grid = ((117, 141, 132, 121), (121, 119, 129, 120), (129, 126, 133, 128), (124, 127, 135, 137), (98, 130, 131, 151), (129, 125, 128, 132))
Rows and columns are counted from 0.
row 0 col 0 => 117
row 1 col 3 => 120
row 4 col 0 => 98
row 2 col 1 => 126
row 0 col 3 => 121
row 2 col 0 => 129
row 2 col 2 => 133
row 3 col 3 => 137
row 0 col 1 => 141
row 1 col 1 => 119
row 4 col 2 => 131

W = [[120, 129, 125, 123, 115, 138, 111, 149, 127, 152, 128, 153, 139, 152, 110], [135, 147, 110, 117, 108, 125, 152, 144, 130, 149, 140, 139, 124, 134, 111], [137, 116, 123, 134, 150, 134, 105, 150, 128, 144, 110, 130, 131, 111, 115], [140, 128, 132, 132, 121, 151, 149, 141, 131, 116, 146, 120, 143, 124, 135], [148, 127, 111, 131, 116, 108, 105, 125, 114, 114, 138, 126, 112, 112, 120], [112, 112, 112, 119, 120, 147, 107, 111, 142, 111, 147, 121, 103, 135, 152], [111, 104, 125, 114, 113, 130, 137, 133, 133, 115, 150, 143, 151, 141, 138], [134, 126, 133, 118, 111, 122, 145, 114, 107, 133, 131, 149, 149, 153, 119], [107, 144, 119, 151, 141, 105, 116, 119, 105, 147, 128, 127, 119, 109, 106], [137, 148, 121, 107, 105, 133, 141, 113, 128, 115, 134, 139, 121, 119, 153], [131, 126, 104, 128, 106, 146, 119, 117, 133, 135, 140, 124, 139, 126, 134], [123, 141, 106, 115, 148, 134, 117, 112, 145, 130, 143, 142, 122, 132, 134]]
W[-12][-15]	120
W[10][0]	131
W[-3]	[137, 148, 121, 107, 105, 133, 141, 113, 128, 115, 134, 139, 121, 119, 153]
W[-11]	[135, 147, 110, 117, 108, 125, 152, 144, 130, 149, 140, 139, 124, 134, 111]
W[-7][-11]	120
W[-1][5]	134
W[:, 3]	[123, 117, 134, 132, 131, 119, 114, 118, 151, 107, 128, 115]
W[-1][1]	141
W[-5][-5]	131
W[-9][8]	131
W[:, -8]	[149, 144, 150, 141, 125, 111, 133, 114, 119, 113, 117, 112]
W[0]	[120, 129, 125, 123, 115, 138, 111, 149, 127, 152, 128, 153, 139, 152, 110]
W[-8]	[148, 127, 111, 131, 116, 108, 105, 125, 114, 114, 138, 126, 112, 112, 120]
W[-12][-5]	128
W[-2][7]	117
W[8][-1]	106
W[-4][0]	107
W[-10][-7]	128
W[:, 12]	[139, 124, 131, 143, 112, 103, 151, 149, 119, 121, 139, 122]
W[1][4]	108
W[10]	[131, 126, 104, 128, 106, 146, 119, 117, 133, 135, 140, 124, 139, 126, 134]
W[-3][8]	128
W[:, 5]	[138, 125, 134, 151, 108, 147, 130, 122, 105, 133, 146, 134]
W[-7][12]	103
W[-12][-10]	138
W[-9][5]	151
W[-3][-15]	137
W[:, -2]	[152, 134, 111, 124, 112, 135, 141, 153, 109, 119, 126, 132]
W[-12][-9]	111
W[:, -1]	[110, 111, 115, 135, 120, 152, 138, 119, 106, 153, 134, 134]
W[8][-10]	105
W[6][2]	125
W[2][1]	116
W[9][-5]	134

a =
[[112, 119, 107, 123, 119, 114, 140],
 [140, 116, 119, 112, 112, 139, 139],
 [130, 134, 139, 133, 136, 125, 122],
 [111, 118, 113, 125, 119, 115, 135],
 [129, 139, 139, 137, 135, 127, 126],
 [139, 135, 140, 130, 132, 139, 119],
 [126, 136, 141, 136, 140, 127, 120],
 [114, 119, 109, 125, 122, 116, 138],
 [137, 114, 140, 110, 139, 112, 131],
 [124, 132, 105, 142, 109, 138, 130],
 [127, 128, 137, 129, 135, 121, 129],
 [136, 129, 133, 121, 126, 131, 131],
 [116, 120, 117, 129, 122, 117, 132],
 [137, 114, 115, 114, 113, 137, 133],
 [113, 117, 111, 125, 122, 116, 136]]
a[0][0] -> 112
a[-10][6] -> 119
a[:, -2] -> [114, 139, 125, 115, 127, 139, 127, 116, 112, 138, 121, 131, 117, 137, 116]
a[-12][6] -> 135
a[-15][-1] -> 140
a[-11][-6] -> 139
a[2][-2] -> 125
a[-4][-6] -> 129
a[-8] -> [114, 119, 109, 125, 122, 116, 138]
a[-1][-7] -> 113
a[-7] -> [137, 114, 140, 110, 139, 112, 131]
a[2] -> [130, 134, 139, 133, 136, 125, 122]
a[-12][1] -> 118
a[0][-4] -> 123
a[-2] -> [137, 114, 115, 114, 113, 137, 133]
a[13][-1] -> 133
a[-3][2] -> 117
a[11][2] -> 133
a[-7][-3] -> 139
a[-13][-3] -> 136
a[0] -> [112, 119, 107, 123, 119, 114, 140]
a[10][0] -> 127
a[-12][-3] -> 119
a[4][5] -> 127
a[:, 3] -> [123, 112, 133, 125, 137, 130, 136, 125, 110, 142, 129, 121, 129, 114, 125]
a[12] -> [116, 120, 117, 129, 122, 117, 132]
a[:, -5] -> [107, 119, 139, 113, 139, 140, 141, 109, 140, 105, 137, 133, 117, 115, 111]
a[-5][6] -> 129
a[5][-7] -> 139
a[13][-3] -> 113
a[-11][3] -> 137
a[:, -3] -> [119, 112, 136, 119, 135, 132, 140, 122, 139, 109, 135, 126, 122, 113, 122]
a[:, 1] -> [119, 116, 134, 118, 139, 135, 136, 119, 114, 132, 128, 129, 120, 114, 117]

m =
141,122,144,114,147,110,114,114,146,130,111,107,110,148
126,122,123,140,135,147,146,127,138,117,139,130,111,134
101,142,121,128,109,125,124,145,111,136,135,147,133,108
Rows and columns are counted from 0.
row 0 col 0	141
row 1 col 1	122
row 2 col 4	109
row 2 col 3	128
row 1 col 3	140
row 0 col 3	114
row 2 col 5	125
row 2 col 7	145
row 1 col 2	123
row 1 col 8	138
row 0 col 7	114
row 1 col 5	147
row 0 col 4	147

M = [[140, 131, 157, 147, 146, 143, 106], [139, 122, 142, 125, 125, 120, 132], [115, 121, 119, 133, 113, 129, 106], [135, 129, 131, 115, 131, 142, 123], [132, 123, 125, 119, 116, 131, 126]]
M[-5,0] = 140
M[-2,3] = 115
M[-1,-1] = 126
M[-3,5] = 129
M[2,1] = 121
M[4] = [132, 123, 125, 119, 116, 131, 126]
M[3,6] = 123
M[:, -2] = [143, 120, 129, 142, 131]
M[-4,-1] = 132
M[:, -6] = [131, 122, 121, 129, 123]
M[3,-5] = 131
M[1,-6] = 122
M[1] = [139, 122, 142, 125, 125, 120, 132]
M[-5,4] = 146
M[3] = [135, 129, 131, 115, 131, 142, 123]
M[-3,-1] = 106

X = [127 139 124 141 103 142 130 140 146 143 136 146 117 144 142 117]
X[0] => 127
X[3] => 141
X[9] => 143
X[10] => 136

B = array([136, 117, 106, 121])
B[0] = 136
B[2] = 106

data = 125,113,148,111,116,133,99,153,128,125,136,105,129
data[0]	125
data[12]	129
data[1]	113

A =
[[128 130 129 129 124]
 [120 117 137 132 114]
 [133 128 124 130 128]
 [115 151 136 116 110]
 [118 125 137 123 128]
 [123 119 135 133 113]
 [129 121 131 133 152]
 [126 125 133 128 147]
 [124 142 126 121 110]
 [132 139 121 129 139]
 [126 119 132 128 113]
 [127 139 123 125 128]
 [148 121 117 143 119]
 [150 119 112 141 125]
 [141 112 123 140 114]
 [132 134 124 135 104]]
Rows and columns are counted from 0.
(0, 0): 128
(7, 2): 133
(14, 3): 140
(1, 4): 114
(11, 2): 123
(8, 2): 126
(5, 1): 119
(12, 2): 117
(9, 4): 139
(6, 1): 121
(7, 4): 147
(7, 3): 128
(6, 3): 133
(11, 0): 127
(9, 1): 139
(4, 3): 123
(15, 0): 132
(0, 3): 129
(13, 0): 150
(3, 2): 136
(8, 3): 121
(14, 0): 141
(8, 0): 124
(2, 1): 128
(0, 2): 129
(15, 1): 134
(3, 3): 116
(12, 4): 119
(10, 0): 126
(6, 2): 131
(6, 0): 129
